Here is a tiny trained network, its code and every weight. The questions are about switching its units off for an input and a target symbol, where a switched-off unit gives its printed mean instead of its output.

import numpy as np


def w(rows, s, z=0):
    codes = np.array(rows[::2]) - 128.0
    scale = np.full(codes.shape[1], s)
    scale[-1] = z or s
    return codes * scale


def f(y):
    return np.maximum(y, 0)


def softmax(a):
    e = np.exp(a - a.max(-1, keepdims=True))
    return e / e.sum(-1, keepdims=True)


def log_softmax(a):
    a = a - a.max(-1, keepdims=True)
    return a - np.log(np.exp(a).sum(-1, keepdims=True))


def net(x, mask):
    ids = ['αδεηλξτφψ'.index(c) for c in x.split()]
    T = len(ids)
    res = E[ids] + P[:T]
    u = 0
    for l in range(2):
        r = res
        for j in range(3):
            rows = slice(4 * j, 4 * j + 4)
            q, k, v = (r @ M[l][rows].T for M in (Q, K, V))
            z = softmax(np.where(np.tri(T) > 0, q @ k.T / 4**0.5, -1e9)) @ v
            o = O[l][rows]
            res = res + np.where(mask[u + j], z, o[:, -1]) @ o[:, :-1]
        u += 3
        y = f(res @ A[l][:, :-1].T + A[l][:, -1])
        res = res + np.where(mask[u : u + 16], y, B[l][:, -1]) @ B[l][:, :-1]
        u += 16
    return log_softmax(res[-1] @ U[:, :-1].T + U[:, -1])


Q, K, V, O, A, B = {}, {}, {}, {}, {}, {}
E = w([
[134,131,179,149,172,119],'α',
[250,62,129,99,146,111],'δ',
[76,135,29,120,66,126],'ε',
[95,99,131,26,112,165],'η',
[123,84,102,156,148,49],'λ',
[122,72,202,74,166,114],'ξ',
[126,82,148,71,72,103],'τ',
[115,136,178,122,68,85],'φ',
[155,66,75,80,127,172],'ψ',
],0.019)
P = w([
[240,194,81,82,153,170],'0',
[185,212,178,69,153,135],'1',
[205,242,174,64,117,99],'2',
[117,72,237,58,225,130],'3',
[180,106,75,80,149,245],'4',
[183,158,154,56,60,2],'5',
[183,148,98,124,102,165],'6',
[158,139,160,75,68,39],'7',
[144,92,167,100,123,138],'8',
[151,88,107,53,62,103],'9',
[145,41,131,108,105,27],'10',
],0.0057)
Q[0] = w([
[157,94,138,126,142,32],'0.h1',
[122,67,158,135,140,70],'0.h1',
[176,66,118,157,206,38],'0.h1',
[151,53,78,137,123,149],'0.h1',
[89,62,146,77,26,73],'0.h2',
[121,111,109,170,225,60],'0.h2',
[90,145,70,124,215,139],'0.h2',
[126,102,103,129,86,123],'0.h2',
[153,166,141,131,158,138],'0.h3',
[111,100,60,178,2,161],'0.h3',
[142,236,204,137,119,92],'0.h3',
[101,100,141,120,199,137],'0.h3',
],0.0088)
K[0] = w([
[168,18,206,119,53,220],'0.h1',
[144,101,168,129,114,93],'0.h1',
[224,51,127,206,97,66],'0.h1',
[183,101,124,100,79,95],'0.h1',
[142,128,110,118,98,95],'0.h2',
[125,167,53,191,62,154],'0.h2',
[85,136,158,142,51,104],'0.h2',
[116,123,13,154,62,133],'0.h2',
[223,254,208,88,29,13],'0.h3',
[89,119,99,102,142,144],'0.h3',
[40,149,94,131,131,151],'0.h3',
[130,58,143,142,182,228],'0.h3',
],0.006)
V[0] = w([
[241,173,138,168,90,109],'0.h1',
[156,108,141,52,129,103],'0.h1',
[93,168,199,118,67,135],'0.h1',
[99,58,204,175,146,78],'0.h1',
[194,98,206,99,133,164],'0.h2',
[26,9,51,134,129,48],'0.h2',
[28,105,96,115,108,146],'0.h2',
[121,100,148,105,124,159],'0.h2',
[135,142,228,184,133,238],'0.h3',
[91,91,154,81,115,123],'0.h3',
[37,166,90,73,255,188],'0.h3',
[76,55,124,131,173,135],'0.h3',
],0.0073)
O[0] = w([
[130,93,199,117,142,159,136],'0.h1',
[159,96,111,188,72,81,253],'0.h1',
[97,140,81,179,200,171,103],'0.h1',
[162,146,93,83,109,157,140],'0.h1',
[139,96,100,132,159,114,189],'0.h2',
[165,168,78,135,149,95,166],'0.h2',
[198,131,161,156,135,145,99],'0.h2',
[100,146,136,130,211,72,150],'0.h2',
[197,147,119,152,101,93,45],'0.h3',
[79,186,254,100,116,116,182],'0.h3',
[128,141,79,99,153,116,105],'0.h3',
[199,177,70,101,85,114,142],'0.h3',
],0.0071,0.0055)
A[0] = w([
[128,79,80,140,141,141,159],'0.n1',
[78,105,153,103,75,103,86],'0.n2',
[73,101,159,108,174,110,138],'0.n3',
[235,153,106,159,42,142,65],'0.n4',
[69,147,135,161,176,89,10],'0.n5',
[78,66,135,110,134,49,144],'0.n6',
[142,173,139,182,113,88,16],'0.n7',
[145,122,110,197,83,93,3],'0.n8',
[118,126,154,157,126,51,161],'0.n9',
[142,191,172,84,179,155,147],'0.n10',
[158,118,167,117,208,116,180],'0.n11',
[139,112,128,99,107,149,133],'0.n12',
[166,101,93,91,152,179,120],'0.n13',
[251,125,156,185,160,118,114],'0.n14',
[126,123,101,112,105,176,103],'0.n15',
[118,96,116,122,120,117,94],'0.n16',
],0.012,0.0017)
B[0] = w([
[113,170,172,190,76,68,153],'0.n1',
[92,28,120,66,89,130,197],'0.n2',
[205,186,82,128,79,152,179],'0.n3',
[123,168,203,179,145,173,152],'0.n4',
[60,195,104,89,164,96,138],'0.n5',
[186,57,154,170,83,173,248],'0.n6',
[129,147,65,137,86,156,141],'0.n7',
[136,91,149,111,62,164,152],'0.n8',
[190,128,74,183,199,80,197],'0.n9',
[189,130,35,115,143,110,150],'0.n10',
[146,178,89,205,44,109,180],'0.n11',
[42,166,116,86,11,190,160],'0.n12',
[160,234,186,152,122,74,159],'0.n13',
[89,112,143,84,253,174,170],'0.n14',
[111,195,126,179,113,190,145],'0.n15',
[147,169,149,128,162,187,160],'0.n16',
],0.0059,0.011)
Q[1] = w([
[195,148,98,185,155,211],'1.h1',
[56,151,151,120,70,137],'1.h1',
[209,101,114,81,118,237],'1.h1',
[146,215,162,86,148,134],'1.h1',
[141,108,101,47,107,125],'1.h2',
[49,96,135,153,194,161],'1.h2',
[56,114,158,108,178,115],'1.h2',
[55,124,57,119,179,128],'1.h2',
[128,154,69,97,171,244],'1.h3',
[143,144,140,31,190,175],'1.h3',
[84,116,140,84,115,173],'1.h3',
[92,51,129,2,83,169],'1.h3',
],0.0079)
K[1] = w([
[176,66,84,78,44,99],'1.h1',
[170,76,158,124,107,149],'1.h1',
[136,99,165,135,137,136],'1.h1',
[159,162,119,96,218,130],'1.h1',
[112,82,166,204,113,158],'1.h2',
[145,87,192,43,208,136],'1.h2',
[242,137,177,156,166,76],'1.h2',
[144,190,156,115,148,134],'1.h2',
[117,130,102,105,131,79],'1.h3',
[121,121,93,126,67,142],'1.h3',
[85,164,59,107,109,98],'1.h3',
[103,145,8,113,74,98],'1.h3',
],0.011)
V[1] = w([
[125,122,153,131,185,69],'1.h1',
[136,210,245,75,94,112],'1.h1',
[64,163,125,73,78,231],'1.h1',
[119,103,133,111,75,40],'1.h1',
[205,147,139,56,163,84],'1.h2',
[230,173,125,112,136,108],'1.h2',
[140,103,150,189,166,128],'1.h2',
[98,156,190,142,160,116],'1.h2',
[119,152,153,92,57,188],'1.h3',
[148,118,164,225,142,89],'1.h3',
[117,125,131,167,163,51],'1.h3',
[94,96,102,224,128,2],'1.h3',
],0.0086)
O[1] = w([
[117,62,125,175,129,138,78],'1.h1',
[165,140,232,132,111,103,138],'1.h1',
[153,182,162,62,93,131,45],'1.h1',
[74,116,173,87,111,1,251],'1.h1',
[166,160,75,184,82,125,112],'1.h2',
[179,124,141,144,97,175,141],'1.h2',
[177,114,92,205,154,140,61],'1.h2',
[110,172,154,167,92,120,3],'1.h2',
[129,152,107,152,106,112,196],'1.h3',
[132,93,158,147,170,126,120],'1.h3',
[83,133,153,191,105,155,71],'1.h3',
[105,164,24,171,91,38,93],'1.h3',
],0.0074,0.0049)
A[1] = w([
[177,123,113,107,125,116,102],'1.n1',
[161,184,113,97,100,163,69],'1.n2',
[123,104,145,146,145,89,123],'1.n3',
[147,95,70,106,105,114,121],'1.n4',
[104,129,131,85,163,127,216],'1.n5',
[128,139,85,139,154,194,252],'1.n6',
[103,170,137,158,172,88,104],'1.n7',
[105,54,161,113,148,221,126],'1.n8',
[212,162,132,135,255,135,172],'1.n9',
[144,101,109,120,120,133,184],'1.n10',
[95,117,155,116,33,197,128],'1.n11',
[160,137,169,114,170,118,186],'1.n12',
[132,104,200,153,102,139,127],'1.n13',
[164,118,177,101,92,66,147],'1.n14',
[145,72,123,72,165,129,130],'1.n15',
[100,121,109,137,137,88,186],'1.n16',
],0.011,0.0043)
B[1] = w([
[218,149,107,169,193,160,168],'1.n1',
[114,136,133,138,115,190,152],'1.n2',
[27,131,88,99,100,185,170],'1.n3',
[161,134,172,123,164,200,193],'1.n4',
[99,114,29,177,122,107,160],'1.n5',
[115,2,119,53,135,13,139],'1.n6',
[98,173,132,102,157,104,135],'1.n7',
[114,137,131,165,125,125,171],'1.n8',
[179,87,121,99,146,74,170],'1.n9',
[144,166,137,176,114,116,178],'1.n10',
[67,83,157,84,123,159,196],'1.n11',
[132,151,97,60,97,118,169],'1.n12',
[153,112,151,220,107,153,176],'1.n13',
[95,186,133,125,161,143,248],'1.n14',
[152,147,125,75,104,135,196],'1.n15',
[150,85,82,172,108,180,166],'1.n16',
],0.0074,0.014)
U = w([
[83,126,91,64,121,19,178],'α',
[162,188,170,153,148,143,73],'δ',
[98,118,55,150,124,133,191],'ε',
[70,160,97,68,253,197,45],'η',
[135,114,82,133,145,113,184],'λ',
[169,236,113,130,45,100,112],'ξ',
[115,63,212,122,151,111,69],'τ',
[71,126,228,206,78,72,29],'φ',
[61,195,202,164,164,129,254],'ψ',
],0.0067,0.0029)

Each question gives the input, a string of symbols that net reads in full, and the target symbol t.
The units are the heads (4 rows each of Q, K, V and O) and the neurons (one row each of A and B). Each row of codes is followed by its name. A weight is (code - 128) times the scale printed after its matrix; where a second scale follows, it is the last column's (O, A, B and U).
mask holds one flag per unit, layer by layer, with each layer's heads first. A switched-off unit (its flag False) gives its mean, the last column of its rows in O or B, instead of its output. The means were averaged over made-up inputs and are rounded, as every weight is.
A unit's drop is (log p(t) with every unit on - log p(t) with that unit switched off) / (log p(t) with every unit on - log p(t) with every unit switched off).
The circuit of an input: a set's keep is (log p(t) with only the set's units on - log p(t) with every unit switched off) / (log p(t) with every unit on - log p(t) with every unit switched off). Starting from the 12 units with the biggest drops (on a tie, the unit counted first), units are removed one at a time, each time the one whose removal leaves the highest keep (on an exact tie, the one counted first), for as long as the keep stays at least 0.8.
units of the circuit, in order: the units of the circuit, biggest drop first
top k neurons: the k neurons with the biggest drops, biggest first
top k neurons in layer l: the k neurons of layer l with the biggest drops, biggest first
which heads matter: for each layer, one digit per head in row order, 1 if its drop is at least 0.15 and else 0, layers parted by /
drop when u is switched off: that unit's drop, to one decimal
input λ ψ ψ λ ψ φ ε, target α: which heads matter	000 / 110
input φ λ ψ τ φ η, target η: units of the circuit, in order	(1.h3 1.n11 0.n12 0.n11)
input λ ψ λ α δ ξ φ, target φ: which heads matter	000 / 100
input λ η η ψ, target ξ: which heads matter	000 / 000
input λ ξ λ φ ε η ε, target α: top 3 neurons in layer 1	(1.n13 1.n1 1.n14)
input ε φ λ λ τ δ α, target τ: top 3 neurons	(0.n14 1.n9 0.n2)
input ψ φ φ ξ η φ ξ λ τ δ λ, target τ: which heads matter	100 / 001
input λ ξ α λ α, target λ: which heads matter	000 / 110
input ψ λ λ ξ η λ ε τ ψ, target α: top neuron in layer 1	(1.n4)
input λ ξ α λ, target ε: which heads matter	000 / 101
input α α ψ ξ, target δ: top 2 neurons	(0.n3 1.n1)
input λ δ φ λ τ, target τ: which heads matter	100 / 000
input ε ψ ψ δ δ, target τ: which heads matter	001 / 101
input λ δ α, target τ: which heads matter	101 / 101
input φ ε ξ, target α: which heads matter	001 / 010
input ε ε λ ε ξ η, target η: top 2 neurons in layer 1	(1.n4 1.n11)
input ψ α ψ α λ φ δ, target τ: top 3 neurons in layer 0	(0.n14 0.n4 0.n13)
input λ η η φ λ ε ε η α, target α: which heads matter	000 / 000
input α α ε λ λ α φ α, target α: top neuron in layer 1	(1.n4)
input φ λ η ξ ξ, target ξ: which heads matter	000 / 000
input ξ ξ τ δ η, target τ: top 2 neurons in layer 1	(1.n11 1.n6)
input ξ ψ λ φ δ ξ α η, target τ: top 3 neurons	(1.n11 0.n2 0.n14)
input η λ ε ξ λ λ τ ε φ, target α: top neuron	(0.n14)
input η λ ξ δ λ, target τ: top 2 neurons	(0.n14 0.n4)
input λ η η τ ψ, target ξ: top 2 neurons	(0.n13 0.n1)
input α ψ ξ, target δ: top 2 neurons	(1.n1 0.n13)
input ξ ξ η ξ η δ, target δ: top neuron	(0.n14)
input ε λ η δ λ λ δ φ, target τ: drop when 0.h2 is switched off	0.2
input λ λ η α φ α ε φ, target α: drop when 0.n11 is switched off	-0.1
